Below is a small trained network, with its code and all its weights. Each question gives an input and a target symbol and asks what happens when units are switched off, that is, made to give their printed mean instead of their output.

import numpy as np


def w(rows, s, z=0):
    codes = np.array(rows[::2]) - 128.0
    scale = np.full(codes.shape[1], s)
    scale[-1] = z or s
    return codes * scale


def f(y):
    return np.maximum(y, 0)


def softmax(a):
    e = np.exp(a - a.max(-1, keepdims=True))
    return e / e.sum(-1, keepdims=True)


def log_softmax(a):
    a = a - a.max(-1, keepdims=True)
    return a - np.log(np.exp(a).sum(-1, keepdims=True))


def net(x, mask):
    ids = ['ΛΩβεζημξπστ'.index(c) for c in x.split()]
    T = len(ids)
    res = E[ids] + P[:T]
    r = res
    for j in range(3):
        rows = slice(2 * j, 2 * j + 2)
        q, k, v = (r @ M[0][rows].T for M in (Q, K, V))
        z = softmax(np.where(np.tri(T) > 0, q @ k.T / 2**0.5, -1e9)) @ v
        o = O[0][rows]
        res = res + np.where(mask[j], z, o[:, -1]) @ o[:, :-1]
    y = f(res @ A[0][:, :-1].T + A[0][:, -1])
    res = res + np.where(mask[3:11], y, B[0][:, -1]) @ B[0][:, :-1]
    return log_softmax(res[-1] @ U[:, :-1].T + U[:, -1])


Q, K, V, O, A, B = {}, {}, {}, {}, {}, {}
E = w([
[146,93,189,120,156],'Λ',
[15,186,183,164,198],'Ω',
[146,93,196,119,156],'β',
[169,186,69,110,90],'ε',
[216,66,183,158,159],'ζ',
[88,186,138,174,174],'η',
[68,120,204,82,162],'μ',
[177,193,129,53,58],'ξ',
[8,94,132,37,192],'π',
[108,71,24,151,175],'σ',
[113,205,79,43,90],'τ',
],0.017)
P = w([
[2,95,99,162,66],'0',
[51,113,114,163,130],'1',
[76,123,120,147,135],'2',
[97,145,123,135,136],'3',
[111,159,123,126,145],'4',
[124,168,128,115,147],'5',
[131,180,134,110,156],'6',
[143,188,137,98,164],'7',
[149,193,132,88,169],'8',
[157,206,129,76,181],'9',
[164,207,129,69,190],'10',
[170,208,118,69,191],'11',
],0.0092)
Q[0] = w([
[159,77,167,127,140],'head 0',
[163,120,149,172,192],'head 0',
[124,36,127,213,176],'head 1',
[130,4,69,104,126],'head 1',
[56,170,148,135,192],'head 2',
[94,138,75,151,193],'head 2',
],0.014)
K[0] = w([
[221,214,208,182,95],'head 0',
[237,156,82,187,213],'head 0',
[251,59,17,226,75],'head 1',
[66,9,4,250,69],'head 1',
[121,209,146,44,223],'head 2',
[135,210,1,45,213],'head 2',
],0.0082)
V[0] = w([
[173,105,118,210,66],'head 0',
[137,128,85,47,181],'head 0',
[128,161,173,244,102],'head 1',
[77,74,166,123,165],'head 1',
[24,176,70,102,81],'head 2',
[134,132,127,183,132],'head 2',
],0.011)
O[0] = w([
[89,68,59,75,183,2],'head 0',
[161,150,121,254,98,171],'head 0',
[243,134,80,81,138,73],'head 1',
[135,184,176,143,202,239],'head 1',
[117,81,89,43,190,210],'head 2',
[63,209,94,113,99,107],'head 2',
],0.0098,0.0047)
A[0] = w([
[128,46,153,60,174,218],'neuron 0',
[37,175,115,133,126,222],'neuron 1',
[115,170,147,93,188,22],'neuron 2',
[79,158,74,70,74,254],'neuron 3',
[128,218,137,147,81,112],'neuron 4',
[84,131,142,122,209,74],'neuron 5',
[154,132,2,175,117,124],'neuron 6',
[42,138,197,165,196,48],'neuron 7',
],0.0096,0.0059)
B[0] = w([
[135,81,142,98,157,241],'neuron 0',
[68,137,134,120,173,241],'neuron 1',
[166,145,78,147,99,188],'neuron 2',
[116,176,167,167,45,189],'neuron 3',
[130,72,89,54,173,221],'neuron 4',
[144,186,118,174,93,216],'neuron 5',
[202,93,42,246,136,148],'neuron 6',
[188,44,106,123,78,255],'neuron 7',
],0.011,0.0088)
U = w([
[111,28,122,68,218,202],'Λ',
[199,164,242,253,84,183],'Ω',
[154,137,34,158,46,135],'β',
[1,160,171,189,149,145],'ε',
[131,137,80,121,110,50],'ζ',
[132,130,89,131,105,40],'η',
[207,148,46,73,82,2],'μ',
[129,130,116,107,3,94],'ξ',
[124,151,81,138,121,76],'π',
[104,133,46,203,161,103],'σ',
[76,244,125,124,213,171],'τ',
],0.0086,0.0047)

Each question gives the input, a string of symbols that net reads in full, and the target symbol t.
The units are the heads (2 rows each of Q, K, V and O) and the neurons (one row each of A and B). Each row of codes is followed by its name. A weight is (code - 128) times the scale printed after its matrix; where a second scale follows, it is the last column's (O, A, B and U).
mask holds one flag per unit, heads first, then neurons. A switched-off unit (its flag False) gives its mean, the last column of its rows in O or B, instead of its output. The means were averaged over made-up inputs and are rounded, as every weight is.
A unit's drop is (log p(t) with every unit on - log p(t) with that unit switched off) / (log p(t) with every unit on - log p(t) with every unit switched off).
The circuit of an input: a set's keep is (log p(t) with only the set's units on - log p(t) with every unit switched off) / (log p(t) with every unit on - log p(t) with every unit switched off). Starting from all 11 units, units are removed one at a time, each time the one whose removal leaves the highest keep (on an exact tie, the one counted first), for as long as the keep stays at least 0.8.
circuit, biggest first: the units of the circuit, biggest drop first
most important unit: the unit with the biggest drop
k most important neurons: the k neurons with the biggest drops, biggest first
which heads matter: for each layer, one digit per head in row order, 1 if its drop is at least 0.15 and else 0, layers parted by /
drop when u is switched off: that unit's drop, to one decimal
input η ξ τ ξ π τ ζ Ω, target Ω: circuit, biggest first -> head 0
input ζ η Λ η, target τ: which heads matter -> 011
input ε ζ π ζ ξ σ, target σ: circuit, biggest first -> neuron 6; neuron 7
input μ μ μ ξ ξ τ Ω, target Λ: 4 most important neurons -> neuron 7; neuron 1; neuron 3; neuron 0
input Ω ζ β ξ η ε σ ζ β ζ π Ω, target Ω: circuit, biggest first -> head 2; neuron 5; head 0; neuron 4
input ζ ξ ζ η Ω ξ μ μ σ β π η, target Ω: 2 most important neurons -> neuron 7; neuron 5
input τ Ω ζ ε, target μ: which heads matter -> 010
input Ω η ε τ, target μ: 3 most important neurons -> neuron 2; neuron 1; neuron 0
input ζ ζ ε τ ξ ξ π η η ξ μ μ, target Ω: 4 most important neurons -> neuron 4; neuron 5; neuron 7; neuron 2
input μ ζ η β η π τ, target Λ: 3 most important neurons -> neuron 4; neuron 7; neuron 1
input ξ ζ Ω β π ξ ζ Λ ε, target Λ: 4 most important neurons -> neuron 4; neuron 5; neuron 3; neuron 2
input Ω Λ ε, target μ: which heads matter -> 110
input ζ β ζ ζ π τ ζ ζ π ε η ξ, target Λ: which heads matter -> 010
input Ω η π π ζ μ η ζ ξ ε, target τ: 2 most important neurons -> neuron 4; neuron 7
input μ μ ξ π μ, target Ω: most important unit -> head 0
input η ξ ξ ζ, target Λ: which heads matter -> 110
input η ζ μ ε π η, target Ω: which heads matter -> 111
input ζ σ ξ ζ ζ τ, target ε: circuit, biggest first -> head 1; neuron 1; neuron 7
input η ζ η τ, target ε: which heads matter -> 010
input ξ σ ξ ξ Λ ξ σ ξ η ξ σ ξ, target ξ: most important unit -> head 1
input Ω β τ Ω, target Λ: which heads matter -> 001
input τ Ω ζ η σ ξ ξ ζ τ β η, target Λ: which heads matter -> 011
input ζ ε μ η η ξ η, target ε: 2 most important neurons -> neuron 1; neuron 3
input ξ τ ζ, target Λ: 3 most important neurons -> neuron 5; neuron 3; neuron 0
input μ ξ μ σ β β ζ ζ ζ β ε, target τ: 2 most important neurons -> neuron 7; neuron 0
input ζ μ β π ζ ξ ξ ε η, target ε: circuit, biggest first -> head 1; neuron 1; neuron 2
input μ π β ε, target Λ: 4 most important neurons -> neuron 4; neuron 5; neuron 3; neuron 7
input σ η ζ σ ξ σ Ω σ, target σ: most important neuron -> neuron 6
input η π τ ζ σ τ, target Λ: drop when head 1 is switched off -> 0.8
